In the rows, 128 means zero.
Each row of numbers belongs to one of the nodes below and depends on some of the facts about them. Some rows are named. Which node is each other row?

Some facts about the nodes:
j_144 graflikli [j_427]
j_167 graflikli [j_577]
j_172 graflikli [j_914]
j_174 graflikli [j_77 j_302]
j_176 graflikli [j_356 j_758]
j_185 graflikli [j_299 j_90]
j_203 graflikli [j_844]
j_208 graflikli [j_589 j_703 j_502]
j_210 graflikli [j_148 j_52 j_709 j_579]
j_244 graflikli [j_636]
j_271 graflikli [j_584]
j_276 graflikli [j_616 j_692]
j_298 graflikli [j_604 j_809]
j_300 graflikli [j_107]
j_309 graflikli [j_465 j_922 j_213]
j_310 graflikli [j_146 j_105 j_758 j_303]
j_315 graflikli [j_577 j_502]
j_351 graflikli [j_284 j_809 j_743 j_762]
j_358 graflikli [j_154]
j_371 graflikli [j_38 j_849 j_424]
j_385 graflikli [j_63 j_228]
j_398 graflikli [j_488 j_993]
j_403 graflikli [j_835]
j_407 graflikli [j_553]
j_41 graflikli [j_480]
j_414 graflikli [j_755 j_370 j_664]
j_422 graflikli [j_796]
j_426 graflikli [j_115 j_993 j_391 j_522]
j_453 graflikli [j_970]
j_455 graflikli [j_72]
j_456 graflikli [j_72 j_906]
j_459 graflikli [j_302 j_335]
j_475 graflikli [j_52]
j_478 graflikli [j_589 j_993]
j_49 graflikli [j_616 j_357 j_922 j_963]
j_512 graflikli [j_809 j_820 j_517]
j_538 graflikli [j_138]
j_558 graflikli [j_743 j_967 j_771]
j_598 graflikli [j_42 j_972 j_762]
j_612 graflikli [j_90]
j_622 graflikli [j_755 j_461 j_335 j_797 j_66 j_539]
j_625 graflikli [j_862]
j_649 graflikli [j_828]
j_656 graflikli [j_344 j_100 j_424]
j_663 graflikli [j_967]
j_700 graflikli [j_539]
j_712 graflikli [j_138]
j_726 graflikli [j_853]
j_751 graflikli [j_709 j_38 j_243]
j_765 graflikli [j_301]
j_78 graflikli [j_616 j_15]
j_790 graflikli [j_914]
j_808 graflikli [j_474]
j_81 graflikli [j_993 j_303]
j_823 graflikli [j_474 j_963 j_302 j_862]
j_833 graflikli [j_699]
j_841 graflikli [j_115]
j_851 graflikli [j_234]
j_854 graflikli [j_611]
j_864 graflikli [j_797]
j_878 graflikli [j_593 j_424]
j_889 graflikli [j_517 j_126 j_488 j_100 j_907]
j_903 graflikli [j_147]
j_909 graflikli [j_835 j_522]
j_926 graflikli [j_502]
j_949 graflikli [j_965 j_578 j_972 j_896]
j_952 graflikli [j_515]
j_955 graflikli [j_611]
j_958 graflikli [j_771 j_60 j_63]
j_976 graflikli [j_862]
j_995 graflikli [j_730]
buban b <- j_100 j_146 j_147 j_148 j_15 j_154 j_167 j_185 j_208 j_210 j_213 j_234 j_244 j_297 j_299 j_300 j_301 j_302 j_303 j_309 j_315 j_344 j_356 j_357 j_371 j_38 j_398 j_41 j_414 j_426 j_427 j_43 j_455 j_459 j_475 j_488 j_49 j_522 j_577 j_578 j_579 j_589 j_598 j_604 j_622 j_625 j_692 j_700 j_72 j_730 j_743 j_751 j_755 j_77 j_78 j_808 j_809 j_823 j_833 j_841 j_849 j_851 j_862 j_90 j_903 j_907 j_922 j_926 j_958 j_970 j_976 j_995
buban a <- j_105 j_107 j_115 j_126 j_138 j_144 j_172 j_174 j_176 j_20 j_203 j_228 j_243 j_271 j_276 j_284 j_298 j_310 j_335 j_351 j_358 j_370 j_385 j_391 j_403 j_407 j_42 j_422 j_424 j_453 j_456 j_461 j_465 j_474 j_478 j_480 j_502 j_512 j_515 j_517 j_52 j_524 j_538 j_539 j_553 j_558 j_584 j_593 j_60 j_611 j_612 j_616 j_63 j_636 j_649 j_656 j_66 j_663 j_664 j_699 j_703 j_709 j_712 j_726 j_758 j_762 j_765 j_771 j_790 j_796 j_797 j_81 j_820 j_828 j_835 j_844 j_853 j_854 j_864 j_878 j_889 j_896 j_906 j_909 j_914 j_949 j_952 j_955 j_963 j_965 j_967 j_972 j_993

Some nodes and their rows:
j_765: [107 138 142 179 148 104 130 167 107 127  95 133 106 111  94 120 109 137
  80 101 134 124  81  96 139  87]
j_144: [107 139 141 179 148 104 129 168 106 126  96 133 106 111  94 120 110 137
  80 103 133 126  80  96 137  87]
j_407: [107 137 140 178 147 102 130 166 106 126  96 134 108 111  95 122 110 137
  79 102 134 125  81  96 139  87]
j_49: [103 111 156 119  69 125  79  42 145 110 139 106  88 116  87  82 124  60
 183 140 141 100 127 160 148 133]
j_385: [105 132 141 185 140 111 124 169 110 129  94 133 101 104 100 127 111 142
  66 109 143 132  76  93 133  85]
j_995: [140 120 159  75  88 140  99  88 152 124 115  96  98  89 139 131 119  93
 175 149 144 123 131 131 126 120]
j_622: [157 105 147  58  84 127  89 129 137 108 110  91 141  71 140 127 118  71
 178 119 160 180 103 148 138 109]
j_81: [ 76 133 149 207 188 116 159 177  59 127 135 139 142  89 115 126  86  90
 120 140  99  90  91 139 166  37]
j_126: [110 121 116 205 150 108 139 143 103 115 107 128 121 108 100 121 113 160
  72 116 122 150 111 102 149 106]
j_115: [102 120 125 198 149 115 154 152 101 114 110 128 140 108 111 116  98 161
  72 118 110 126 111 122 159  93]
j_743: [134  85 138 112  73 158  93  67 159 124 117  91  93  64 151 142 127 124
 140 177 158 165 149 129 121 131]
j_424: [137 170 128 193 164 101 155 138  94 121 137 121  97 153  89 157 120 140
  95  70 132 123 118  64 128 103]
j_52: [116 131 121 194 146 106 139 149 108 114 106 127 122 118  98 123 113 160
  71 100 128 143 105  98 146 107]
j_755: [148  96 133  92  87 138 103  80 147 107 119  89 129  80 143 124 121 110
 166 149 139 166 149 144 140 136]
j_60: [107 114 117 204 143 111 133 145 109 117 100 128 118 104 102 120 113 166
  62 118 129 156 107 103 146 106]
j_243: [113 127 118 199 150 105 141 142 105 115 107 127 121 117  97 121 113 161
  73 107 123 145 112  99 146 107]
j_299: [145 100 136  93  84 144 108  67 155 109 120  90 118  87 145 126 120 122
 161 154 136 150 157 140 137 141]
j_771: [103 108 119 209 135 120 127 148 113 122  97 128 107  92 107 128 116 169
  48 125 142 165  99  97 138 101]
j_15: [127  97 135 117  82 139  98  45 151 105 132  94 112  97 124 107 124 108
 168 155 134 138 157 152 146 150]

Name these rows:
No name comes twice in this set of rows, the named rows included.
[135 105 160  87  73 154  88  90 160 132 111  96  82  71 148 143 124 102
 150 162 166 138 123 123 116 115]	j_958
[ 97 121 143 192 128 122 114 172 114 139  90 133  83  87 106 140 115 144
  49 120 161 144  66  86 124  77]	j_663
[112 121 118 196 143 107 138 149 108 114 100 127 128 109 101 116 110 165
  65 108 125 151 106 106 149 108]	j_906
[134 100 139 112 105 146 117  66 134 114 139  94 120  80 147 135 117 100
 181 174 126 138 163 147 142 123]	j_488
[156 145 163  70  96 136 109  82 148 123 133  92  88 112 135 149 123  88
 184 125 148 109 140 112 117 121]	j_751
[136 107 160  87  79 151  91  87 157 131 113  97  83  75 144 142 123  99
 158 161 158 134 127 123 116 117]	j_598
[135 185 150 171 164  98 148 157  95 132 132 126  84 154  85 159 118 117
 105  60 141  99  93  57 120  84]	j_878
[100 101 122 213 128 125 122 150 114 128  94 127 100  84 110 134 117 169
  39 130 151 171  93  94 133  97]	j_967
[111 116 167 105 130 152 129  94 106 126 155 102 128  68 157 140  97  45
 214 184 113  87 142 169 150  69]	j_398
[128 113 156  93  82 136  92  69 152 117 124 100  97  97 122 113 121  85
 176 146 143 116 133 142 135 127]	j_309
[106 132 138 184 143 107 128 166 108 127  94 134 104 107  97 124 111 143
  74 108 137 130  83  95 137  90]	j_949
[146  97 133  92  88 134 107  77 148 111 119  90 124  83 138 122 119 108
 168 158 133 164 153 142 140 133]	j_77
[105 138 139 183 151 106 132 167 102 125  98 134 109 108  96 122 109 133
  83 105 130 125  81  99 142  86]	j_176
[ 70 128 136 227 130  97 105 117 102 109 124 144  96 138  48  74 117 109
  85  88 135  96  76 129 164 108]	j_276
[147 129 163  71  88 139 102  90 153 123 121  94  96  96 138 136 121  92
 176 137 149 116 131 124 123 120]	j_475

Now the same nodes, written a new way:
Some rows with their names:
j_300: [162  82 146 125  98 125 134 133  70 199 141  59  79 156 121 104 134 108
 114 141 134 106 135 173 133  93 125 115 126 154 135  91 131 136  59 149
 129 151 124 118  89  53 104 103 143 121 151 151 131 170 102 122 150 103
 122]
j_808: [171  81 139 124  95 129 135 129  66 200 143  48  97 157 105 125 147  99
 111 137 143 109 137 170 133 100 121 121 128 148 135  94 138 141  57 132
 119 154 125 107  98  52  97 105 142 123 150 143 132 159 105 127 150 116
 133]
j_167: [161  66 159 127  91 136 130 148  78 214 132  30 109 140 123  96 110  97
 145 137 131 111 137 178 113 100 121  93 102 132 117  65 114 156  61 157
 134 138 128 147 108  61 111  92 140 118 152 157 124 183 118 108 173  93
 139]
j_478: [116 183 121  88 115 109 121  94 171  79 128 133 171  76  91 114  94 177
 120 118  85 138 145 126 122 128 118 130 133 132 112 166 157  98 211  90
 132 139 134 172 172 162 160 116 132  97 103  90 147 102 134 146 139  56
 174]
j_878: [145 206  73  92 135 133 106 107 149  81 131 172 116  89 147  84 124 171
 128 127  80 175 116 137 107 136 106 130  88 127 148 193 128 139 175 134
 156 102 103 130 183 205 169 138 118 144 117  98  93 132 174 151 160 110
 180]
j_455: [158  82 146 122  93 135 133 135  63 201 144  67  73 167 132 105 138 101
 118 138 137 100 132 175 129  94 132 117 121 153 149  85 131 134  60 152
 130 150 129 108  88  56 104 102 142 128 150 148 127 163 103 120 148 107
 118]
j_403: [115 183 112  99 131 173 110 107 173  77 155 178 143 117 166 123 111 151
 129 116 104 161 117 139  90 131 138 150 129 134 196 121 147 105 191 143
 130 103 158 102 145 168 209 104 102 158 114  56 135  86 149 132 157 108
 113]
j_625: [209  92 114 115 102 136 133 113  82 211 148  14 150 143  66 157 156 114
 108 137 144 148 134 172 128 125 103 138 143 159 127 108 136 158  51 122
 104 131 125  96 100  35 111  89 140 126 161 110 140 155 100 143 178 127
 134]
j_593: [108 175  94 124 150 126 122 129 168  75 119 190 147 105 145 129 124 153
 144 124 115 148 115  98 119 163 126 140 119 110 123 171 118 130 177 116
 141 102 118 135 165 195 148 151 117 140 116 116 112 105 155 135 119 145
 137]
j_906: [ 97 164 115 130 150 137 123 125 171  71 120 188 159 112 145 145 126 138
 139 119 125 140 121  96 121 157 134 138 127 108 131 152 126 120 181 116
 127 109 133 129 157 189 147 149 114 138 111 109 122  93 149 129 108 150
 128]
j_284: [100 165 123 132 157 129 115 119 177  74 115 183 169 101 124 149 132 142
 133 117 126 154 120  96 127 150 130 137 126 110 125 159 122 120 185 124
 124 112 137 133 150 188 139 145 122 128 108 112 126 103 143 134 104 153
 127]
j_758: [100 163 115 131 151 128 124 123 171  71 119 184 161 107 135 144 124 144
 136 120 124 142 122  95 127 154 132 137 129 110 123 157 129 120 182 112
 126 112 128 136 157 186 143 150 118 133 109 112 124  96 146 132 108 145
 133]
j_52: [101 168 107 128 150 133 121 128 169  72 119 192 151 111 148 137 127 143
 141 121 120 143 118  99 119 156 133 139 121 109 131 160 123 125 179 119
 134 107 127 130 160 191 149 150 114 141 112 111 118  98 152 132 114 148
 132]
j_743: [137  68 157 149 118 111 138 151  87 204 117  81 102 158 105 138 151 101
 125 141 161 100 124 141 146 119 136 125 143 145 113  93 104 136  68 150
 127 146 139 123  64  54  70 110 157 113 150 174 139 174  78 117 112 147
  81]
j_515: [101 164 115 131 152 133 122 126 173  72 118 186 160 108 139 144 124 140
 138 119 124 144 122  94 123 154 131 139 126 109 126 154 127 121 181 114
 126 109 129 134 157 186 147 149 115 135 110 112 124  95 149 131 109 148
 131]
j_967: [ 99 168 136 131 163 132 107 113 181  77 109 182 175  95 111 154 145 138
 124 115 128 165 116 103 129 144 127 133 123 111 135 156 119 115 192 137
 119 116 148 128 137 189 131 139 131 124 104 110 129 113 133 134  97 163
 117]
j_107: [100 164 115 131 153 132 121 123 172  70 117 185 161 109 139 146 123 143
 139 119 123 144 122  96 124 154 132 136 127 109 127 155 125 121 181 115
 127 110 131 133 157 187 147 149 116 135 110 111 125  96 149 131 110 148
 130]
j_809: [140  73 160 146 122 107 133 145  90 207 112  77 103 150  92 136 159 104
 118 142 160 111 122 146 150 116 131 123 139 146 111 101 100 136  72 158
 127 149 142 127  61  57  61 107 164 108 148 177 138 187  74 121 108 150
  82]
j_703: [ 99 157 119 131 148 131 123 130 177  78 115 174 175 100 134 143 112 140
 150 118 121 144 126  97 118 158 130 130 121 101 113 147 121 126 183 112
 130 107 130 148 165 188 148 146 116 130 111 114 122 101 153 125 117 140
 139]

Name these rows:
No name comes twice in this set of rows, the named rows included.
[ 83 167 124 178 179 108 133 155 181  38 126 190 142  81 137 133  97 128
  86 123 147 163 124  74 127 113 124 151 192  87 108 148 148 146 179 108
 132 148 154 148 138 161 155 161  92 144  93 143 148 115 197 162 137 141
 126]	j_616
[185 109  94 108  89 114 135 144  54 207 140  73  40 155 143  65 134 132
 128 152 114 112 122 181 121 108 114 124 105 163 131 131 111 159  50 152
 165 130  97 121 109  71 106 107 146 134 162 163 100 195 118 135 174  94
 139]	j_371
[140  67 135 146 108 108 152 162  80 199 125  82  89 169 127 126 134 106
 135 146 157  84 128 135 141 128 138 131 146 145 102  96 109 139  60 131
 137 140 122 130  81  51  81 117 147 122 156 176 132 162  91 117 122 131
  90]	j_907
[118 189 118  86 116 107 123  90 168  76 132 143 161  83  93 115 104 179
 112 118  87 136 144 124 126 125 121 137 142 138 118 174 161  93 210  87
 132 142 132 162 167 160 156 119 133  97 102  87 147  96 130 150 131  61
 168]	j_81
[125 193  60 113 143 119 123 136 159  80 117 201 121 103 160 103 125 171
 153 132 102 152 108 106 112 172 119 146 104 118 119 198 107 145 171 118
 164  89  98 137 177 206 148 154 119 149 123 123  90 124 165 145 137 137
 151]	j_424
[148  89 138 103  71 108 153 131  79 203 151  50  82 160 111 101 111 136
 114 146 125  75 144 172 131 104 140 139 167 177 126  87 144 107  87 115
 140 160 141 137  82  18 115  76 153 106 151 135 162 149  70 131 155  49
 101]	j_426
[115 174 128 102 129 152 103  93 145  72 132 169 146 109 132 127 137 128
 120 111 105 145 134 130 119 121 125 116  88 113 163 154 151 112 179 120
 117 126 128 115 175 201 148 146 116 130 102  89 112  91 158 129 118 127
 176]	j_864
[139  66 148 148 114 110 146 156  84 201 120  81  97 163 116 131 143 103
 131 143 160  92 125 139 144 124 137 127 144 145 107  95 105 138  62 140
 131 143 131 126  74  53  75 114 151 118 152 175 136 168  84 117 117 141
  86]	j_604
[ 90 173 110 105 122  88 145 115 182  74 119 163 174  95  96 138  98 179
 132 126 109 108 141  91 134 163 137 154 168 131  84 173 143  90 215  63
 136 134 133 179 159 152 136 131 137  97 107 107 157  83 112 145 105  77
 135]	j_993
[148  87 153 164 120 105 145 161  77 173 148  62  64 136 120  94 112  95
  70 143 155 122 136 155 136  59 120 127 182 135 120  85 148 157  59 143
 134 182 147 131  74  30 110 112 124 128 138 179 152 186 143 150 173  97
 119]	j_78

The same nodes again, as new rows of numbers:
Named rows:
j_955: [178 107 118 143 102 107 145 134 103 109  73 126 164 123 143  83 112 128
 133 110 113  64 108 134 154 132 107 145 128 168]
j_176: [179 112 131 141  98 105 136 169 100 111  86 123 134 102 142  71  96 127
 123 128 103  86 109 123 140 118 113 147 125 180]
j_765: [178 108 117 142 102 109 145 136 104 111  74 125 163 124 141  85 110 128
 133 111 114  65 109 132 153 130 107 145 128 169]
j_539: [181  99 102 133 103 126 139 116 122 156  87 119 158 112 120  75 128 137
 137 116 105  10 121 129 148 128 131 148 140 166]
j_424: [191 125 114 147 110 119 138 136 118 110  92 115 152 125 107  57 131 113
 144 115 122  48 128 103 165 118 106 166 148 170]
j_474: [185 109 110 142 114 161 140 118 115 162 107 120 171 118 132  86 122 127
 133 117 128  31 125 129 145 112 126 158 135 176]
j_407: [178 107 117 142 101 108 145 137 104 111  74 125 163 124 141  85 111 128
 133 111 113  64 109 133 153 130 108 145 128 169]
j_584: [175 107 120 147 116 115 142 123 110 127  78 119 165 118 137  79 116 127
 137 113 112  51 119 118 155 125 113 149 134 168]
j_243: [182 120 117 147  89 117 139 140 121 120 107 113 155 131 114  81 119 113
 148 114 112  69 135 118 166 125 105 162 142 171]
j_144: [178 107 118 142 102 109 145 137 104 110  75 125 163 123 141  84 111 128
 133 111 113  65 109 133 153 130 108 144 128 169]
j_558: [163 127 126 137 105  97 138 192 101 113  81 137 171 148 115  93 120 132
 130 110 118  60  96 123 160 136 117 130 114 169]
j_90: [138  96 139 142 143 112 147 103 150 184 108 162 160  60 136  77 137 121
 140 144 131 127  80 121 151 203 103 181 157 145]
j_315: [120 105 105 132 106 159 159 129 138 165  77 172 143  39 128  75 106 122
 137 142 137 158  78  88 158 209 102 156 130 160]
j_77: [139  94 110 135 112 170 145 115 148 196 129 172 163  51 139  79 148 120
 139 154 133 101  84 120 148 184 125 181 146 162]
j_15: [138 101 121 144 122 179 148 113 141 188 133 172 172  53 149  83 143 113
 137 153 146 123  86 114 150 175 118 187 142 167]
j_995: [131  94 121 139 107 129 150 131 137 151 105 176 160  56 150  79 138 118
 139 148 125 138  72 119 156 197 107 172 139 158]
j_625: [142  98 111 132 102 174 148 129 141 179 131 179 165  57 147  88 140 118
 134 152 140 122  74 131 146 185 117 178 138 166]
j_414: [139  87 103 122  85 133 148 135 145 162 109 180 152  55 138  80 145 128
 137 149 119 111  65 139 149 205 118 165 140 156]
j_344: [147 113 116 141 116 138 144 141 146 139 112 172 147  59 119  49 157 105
 147 153 136 121  81  94 165 185 103 187 154 160]

Rows to name:
No name comes twice in this set of rows, the named rows included.
[139  96 115 140 123 180 145 109 149 203 136 170 168  48 140  79 149 117
 140 155 139 101  90 112 148 177 127 186 147 164]	j_862
[183 114 117 147 118 158 143 120 108 149 105 121 175 121 141  89 116 123
 131 115 132  50 123 128 147 110 118 160 131 178]	j_465
[172 117 107 134 113 147 147 169 106 116  48 126 136 111 126  72  90 123
 129 120 114  71 115 115 151 131  96 133 123 177]	j_478
[159 125 131 146 129 106 135 161 111 143  86 124 173 137 108  83 128 130
 136 114 114  36 115 100 163 127 128 140 125 167]	j_967
[162 117 106 143 127 151 149 113 115 155  51 111 147  96 110  68  89 129
 137 110 123  59 134  77 158 132 113 138 130 169]	j_502
[157 127 134 145 130 105 136 160 111 146  89 124 172 140 105  85 130 129
 136 114 113  35 116  99 164 131 129 140 121 168]	j_771
[189 107 102 131  89 144 143 139 108 137  97 130 165 124 136  93 115 133
 127 114 123  46 108 152 143 126 119 147 127 175]	j_174
[185 100  99 127  86 119 141 134 114 133  82 126 156 120 127  83 121 138
 132 114 107  29 108 146 146 135 123 141 132 167]	j_864
[169 111 115 141 138 158 142 164 115 136  52 122 146 117 134  73 109 116
 137 129 100  37 130 120 153 121  99 141 133 177]	j_391
[179 113 128 138  96 109 137 179  98 105  81 125 130 104 143  70  94 125
 121 129 103  89 105 128 140 119 108 143 122 181]	j_310
[129 100 136 144 124 137 138 149 141 171 116 166 130  27 142  56 128 114
 135 169 113 139  86  91 145 176 118 178 143 168]	j_146
[187 125 111 143 125 126 137 161 110 104  69 124 149 120 113  50 127 119
 136 119 124  40 113 103 158 115 105 153 141 171]	j_126
[180 125 113 145 125 114 133 171 110 111  69 128 163 126 113  57 126 125
 135 116 126  38 107 100 158 111 113 145 139 167]	j_820
[118  95 112 151 116 130 131 170 150 173 100 173 180  45 143  78 127 121
 145 149 131 126  78  93 155 164 117 157 155 150]	j_578
[174 112 135 149 120 115 132 149 108 138  89 113 135  92 134  59 103 124
 129 132 100  64 126 101 142 108 122 154 134 179]	j_758

